Below is a small trained network, with its code and all its weights. Each question gives an input and a target symbol and asks what happens when units are switched off, that is, made to give their printed mean instead of their output.

import numpy as np


def w(rows, s, z=0):
    codes = np.array(rows[::2]) - 128.0
    scale = np.full(codes.shape[1], s)
    scale[-1] = z or s
    return codes * scale


def norm(h):
    return h / np.sqrt((h * h).mean(-1, keepdims=True) + 1e-5)


def f(y):
    return y / 2 * (1 + np.tanh(0.7978845608 * (y + 0.044715 * y**3)))


def softmax(a):
    e = np.exp(a - a.max(-1, keepdims=True))
    return e / e.sum(-1, keepdims=True)


def log_softmax(a):
    a = a - a.max(-1, keepdims=True)
    return a - np.log(np.exp(a).sum(-1, keepdims=True))


def net(x, mask):
    ids = ['αβγδζηθλμξπστφψω'.index(c) for c in x.split()]
    T = len(ids)
    res = E[ids] + P[:T]
    u = 0
    for l in range(3):
        q, k, v = (norm(res) @ M[l].T for M in (Q, K, V))
        z = softmax(np.where(np.tri(T) > 0, q @ k.T / 3**0.5, -1e9)) @ v
        res = res + np.where(mask[u], z, O[l][:, -1]) @ O[l][:, :-1]
        u += 1
        y = f(norm(res) @ A[l][:, :-1].T + A[l][:, -1])
        res = res + np.where(mask[u : u + 4], y, B[l][:, -1]) @ B[l][:, :-1]
        u += 4
    return log_softmax(norm(res)[-1] @ U[:, :-1].T + U[:, -1])


Q, K, V, O, A, B = {}, {}, {}, {}, {}, {}
E = w([
[146,125,138,69,86,148,169,129,95,119,156],'α',
[50,132,193,84,43,137,95,104,132,114,153],'β',
[170,145,91,193,79,181,169,164,136,141,191],'γ',
[170,151,107,118,131,128,154,199,172,245,116],'δ',
[150,78,118,84,83,131,91,71,154,197,153],'ζ',
[137,140,84,149,56,49,148,129,171,163,138],'η',
[146,192,94,66,41,160,146,184,184,143,145],'θ',
[190,196,89,94,232,149,169,122,153,76,133],'λ',
[198,123,200,199,211,122,100,157,119,185,134],'μ',
[132,71,159,128,107,90,140,112,113,144,154],'ξ',
[185,128,96,92,170,150,188,79,201,122,199],'π',
[100,126,114,49,139,127,170,235,118,48,154],'σ',
[132,140,169,60,248,210,97,155,94,147,130],'τ',
[65,199,90,209,141,176,199,110,158,155,172],'φ',
[160,253,86,156,173,126,146,138,63,76,134],'ψ',
[117,101,26,140,208,71,129,111,94,227,86],'ω',
],0.018)
P = w([
[225,146,151,130,101,174,236,105,184,113,8],'0',
[172,119,131,123,97,172,194,93,143,123,71],'1',
[142,118,124,94,106,142,166,103,121,143,109],'2',
[125,116,136,94,109,104,139,116,91,150,149],'3',
[116,135,143,98,134,65,94,149,112,160,164],'4',
[80,143,160,87,137,60,79,144,95,174,200],'5',
[112,160,208,84,150,82,76,181,70,251,255],'6',
],0.0093)
Q[0] = w([
[105,76,9,218,151,185,39,69,182,2,15],'L0H1',
[94,190,101,68,189,156,148,161,187,194,174],'L0H1',
[134,113,133,169,110,95,98,51,225,126,144],'L0H1',
],0.0049)
K[0] = w([
[198,84,188,143,59,153,211,122,132,105,2],'L0H1',
[94,114,124,148,142,79,97,171,70,134,164],'L0H1',
[120,143,151,79,147,145,147,166,106,139,125],'L0H1',
],0.008)
V[0] = w([
[138,150,141,65,138,79,123,203,84,119,50],'L0H1',
[134,87,110,180,118,2,116,52,80,94,71],'L0H1',
[166,21,137,112,129,81,151,155,177,143,128],'L0H1',
],0.0087)
O[0] = w([
[129,43,103,164,96,136,103,80,55,124,183,55],'L0H1',
[163,178,142,74,113,151,209,128,66,159,137,2],'L0H1',
[69,183,133,110,183,252,101,102,145,205,188,165],'L0H1',
],0.013,0.0072)
A[0] = w([
[118,99,41,146,161,129,96,148,110,133,187,252],'L0N1',
[30,177,98,186,135,125,192,166,119,126,153,140],'L0N2',
[169,101,126,168,138,184,112,110,132,130,145,190],'L0N3',
[82,126,170,91,154,128,148,254,140,116,140,215],'L0N4',
],0.0079,0.00028)
B[0] = w([
[67,158,117,250,181,176,169,106,192,29,160,230],'L0N1',
[135,255,234,246,65,129,72,233,31,151,159,204],'L0N2',
[77,86,193,90,126,136,179,106,87,33,65,217],'L0N3',
[51,160,109,90,169,134,138,26,82,175,100,254],'L0N4',
],0.0081,0.0029)
Q[1] = w([
[164,19,83,128,166,53,64,208,213,206,91],'L1H1',
[211,193,129,161,161,103,137,89,117,101,232],'L1H1',
[70,175,195,118,206,37,36,131,200,97,255],'L1H1',
],0.0045)
K[1] = w([
[110,130,156,113,89,104,154,191,133,40,133],'L1H1',
[90,118,95,112,102,92,54,121,64,154,175],'L1H1',
[83,150,136,114,200,18,55,200,124,132,254],'L1H1',
],0.0069)
V[1] = w([
[222,106,117,78,196,116,110,99,154,103,146],'L1H1',
[53,51,141,145,99,129,59,156,137,255,59],'L1H1',
[130,134,102,192,192,151,149,166,100,146,70],'L1H1',
],0.0094)
O[1] = w([
[173,177,29,107,69,188,19,123,138,171,177,179],'L1H1',
[134,78,107,172,110,239,169,211,181,177,116,82],'L1H1',
[39,57,64,97,80,1,122,242,89,206,104,252],'L1H1',
],0.0094,0.0035)
A[1] = w([
[139,69,40,69,172,146,182,68,177,137,182,204],'L1N1',
[89,72,73,76,157,39,131,142,194,107,125,85],'L1N2',
[60,200,43,169,65,118,89,93,88,164,112,253],'L1N3',
[149,136,3,162,181,117,200,128,125,112,161,157],'L1N4',
],0.0066,0.002)
B[1] = w([
[82,121,205,67,53,78,153,217,140,72,154,254],'L1N1',
[78,200,229,112,63,72,105,209,64,107,44,217],'L1N2',
[161,165,116,179,144,121,35,255,184,149,238,215],'L1N3',
[115,50,197,148,187,158,172,244,156,182,208,180],'L1N4',
],0.0076,0.0047)
Q[2] = w([
[85,182,135,115,192,202,112,191,83,119,146],'L2H1',
[117,80,141,164,93,181,163,196,113,165,207],'L2H1',
[137,89,96,85,64,202,144,2,104,102,49],'L2H1',
],0.0068)
K[2] = w([
[85,168,138,146,158,158,172,131,181,176,215],'L2H1',
[151,69,199,120,187,145,76,155,85,145,169],'L2H1',
[168,156,1,135,83,182,190,99,126,122,69],'L2H1',
],0.0072)
V[2] = w([
[150,119,133,120,149,174,113,135,149,118,110],'L2H1',
[12,154,99,64,76,117,148,136,174,74,103],'L2H1',
[124,149,206,96,139,164,2,106,37,164,41],'L2H1',
],0.0061)
O[2] = w([
[149,107,121,140,187,93,126,219,137,152,102,135],'L2H1',
[130,130,133,204,150,252,98,59,124,173,69,254],'L2H1',
[132,127,229,106,120,254,95,194,200,68,148,73],'L2H1',
],0.0097,0.0034)
A[2] = w([
[106,94,112,187,46,161,63,208,105,75,175,253],'L2N1',
[144,160,53,215,200,254,59,104,134,184,166,166],'L2N2',
[147,198,123,222,164,105,58,149,113,167,162,132],'L2N3',
[173,178,69,101,104,151,143,121,145,209,86,95],'L2N4',
],0.0062,0.0018)
B[2] = w([
[169,86,147,82,177,150,127,128,2,134,150,218],'L2N1',
[120,144,29,73,69,111,153,82,145,54,116,255],'L2N2',
[175,122,164,23,162,130,136,31,227,108,158,250],'L2N3',
[59,124,135,125,115,150,79,145,60,158,160,151],'L2N4',
],0.0099,0.0056)
U = w([
[193,132,171,133,113,195,202,120,133,59,107,114],'α',
[158,112,172,126,73,163,151,88,133,84,125,93],'β',
[95,130,118,104,87,69,163,183,137,83,2,47],'γ',
[135,71,77,178,92,122,125,127,156,101,128,107],'δ',
[130,154,141,113,92,204,162,113,82,130,138,113],'ζ',
[120,114,123,98,52,131,212,108,44,183,152,173],'η',
[157,67,87,113,6,68,151,111,84,72,109,254],'θ',
[112,205,54,128,155,108,11,59,128,155,129,167],'λ',
[187,58,177,138,113,181,78,213,133,102,159,134],'μ',
[117,173,184,77,154,165,215,78,39,147,134,116],'ξ',
[107,169,103,68,121,178,105,133,207,125,163,114],'π',
[18,93,108,156,133,137,160,104,75,78,161,96],'σ',
[81,40,108,171,132,143,54,117,113,46,155,105],'τ',
[61,200,195,160,127,94,68,182,136,122,64,95],'φ',
[197,138,151,97,78,62,84,105,73,64,159,190],'ψ',
[87,110,110,65,89,121,118,244,85,149,209,123],'ω',
],0.0069,0.0032)

Each question gives the input, a string of symbols that net reads in full, and the target symbol t.
The units are the heads (3 rows each of Q, K, V and O) and the neurons (one row each of A and B). Each row of codes is followed by its name. A weight is (code - 128) times the scale printed after its matrix; where a second scale follows, it is the last column's (O, A, B and U).
mask holds one flag per unit, layer by layer, with each layer's heads first. A switched-off unit (its flag False) gives its mean, the last column of its rows in O or B, instead of its output. The means were averaged over made-up inputs and are rounded, as every weight is.
A unit's drop is (log p(t) with every unit on - log p(t) with that unit switched off) / (log p(t) with every unit on - log p(t) with every unit switched off).
The circuit of an input: a set's keep is (log p(t) with only the set's units on - log p(t) with every unit switched off) / (log p(t) with every unit on - log p(t) with every unit switched off). Starting from the 12 units with the biggest drops (on a tie, the unit counted first), units are removed one at a time, each time the one whose removal leaves the highest keep (on an exact tie, the one counted first), for as long as the keep stays at least 0.8.
units of the circuit, in order: the units of the circuit, biggest drop first
most important unit: the unit with the biggest drop
k most important neurons: the k neurons with the biggest drops, biggest first
k most important neurons of layer l: the k neurons of layer l with the biggest drops, biggest first
input γ γ μ φ θ η, target φ: units of the circuit, in order : (L1H1, L0H1, L2N2, L1N2)
input μ π γ ψ π η, target ψ: units of the circuit, in order : (L0H1, L1H1)
input π π μ, target λ: most important unit : L1N1
input β μ π ψ ζ, target ψ: units of the circuit, in order : (L0H1, L1H1)
input σ δ ψ λ γ, target ψ: units of the circuit, in order : (L0H1, L1H1, L2N1)
input π ζ φ β, target φ: units of the circuit, in order : (L0H1, L2N2, L2H1)
input π η π γ ω, target ω: units of the circuit, in order : (L0H1, L1N3)
input σ δ μ, target τ: 2 most important neurons : (L0N3, L0N1)
input γ τ β φ η, target γ: units of the circuit, in order : (L0H1, L1H1)
input π π φ λ, target γ: 2 most important neurons : (L0N2, L1N2)
input φ θ δ γ π, target φ: units of the circuit, in order : (L1N2, L2N2)
input μ μ π μ, target π: 2 most important neurons : (L2N3, L2N2)
input α β γ μ π, target ω: units of the circuit, in order : (L1N1, L2N3)
input φ μ α δ ψ ψ α, target θ: units of the circuit, in order : (L0H1)
input ψ π μ, target λ: 2 most important neurons : (L0N2, L1N1)
input φ π η τ ζ π μ, target π: units of the circuit, in order : (L1H1, L2N2, L2N3)
input φ μ λ σ π γ α, target φ: 3 most important neurons : (L0N4, L0N2, L1N2)
input τ π α σ ζ γ δ, target φ: 2 most important neurons of layer 0 : (L0N2, L0N1)
input γ ψ μ β π α, target π: 2 most important neurons of layer 0 : (L0N3, L0N2)
input ψ θ η τ π, target τ: units of the circuit, in order : (L0H1)
input γ π λ π γ, target λ: 2 most important neurons of layer 1 : (L1N1, L1N4)
input τ π η γ ψ, target ψ: 2 most important neurons : (L2N3, L0N4)
input λ ξ λ η ξ μ, target ξ: 2 most important neurons of layer 1 : (L1N3, L1N1)
input μ α μ, target μ: 3 most important neurons of layer 0 : (L0N3, L0N4, L0N2)
input θ π μ π γ φ, target φ: 2 most important neurons : (L2N2, L0N2)
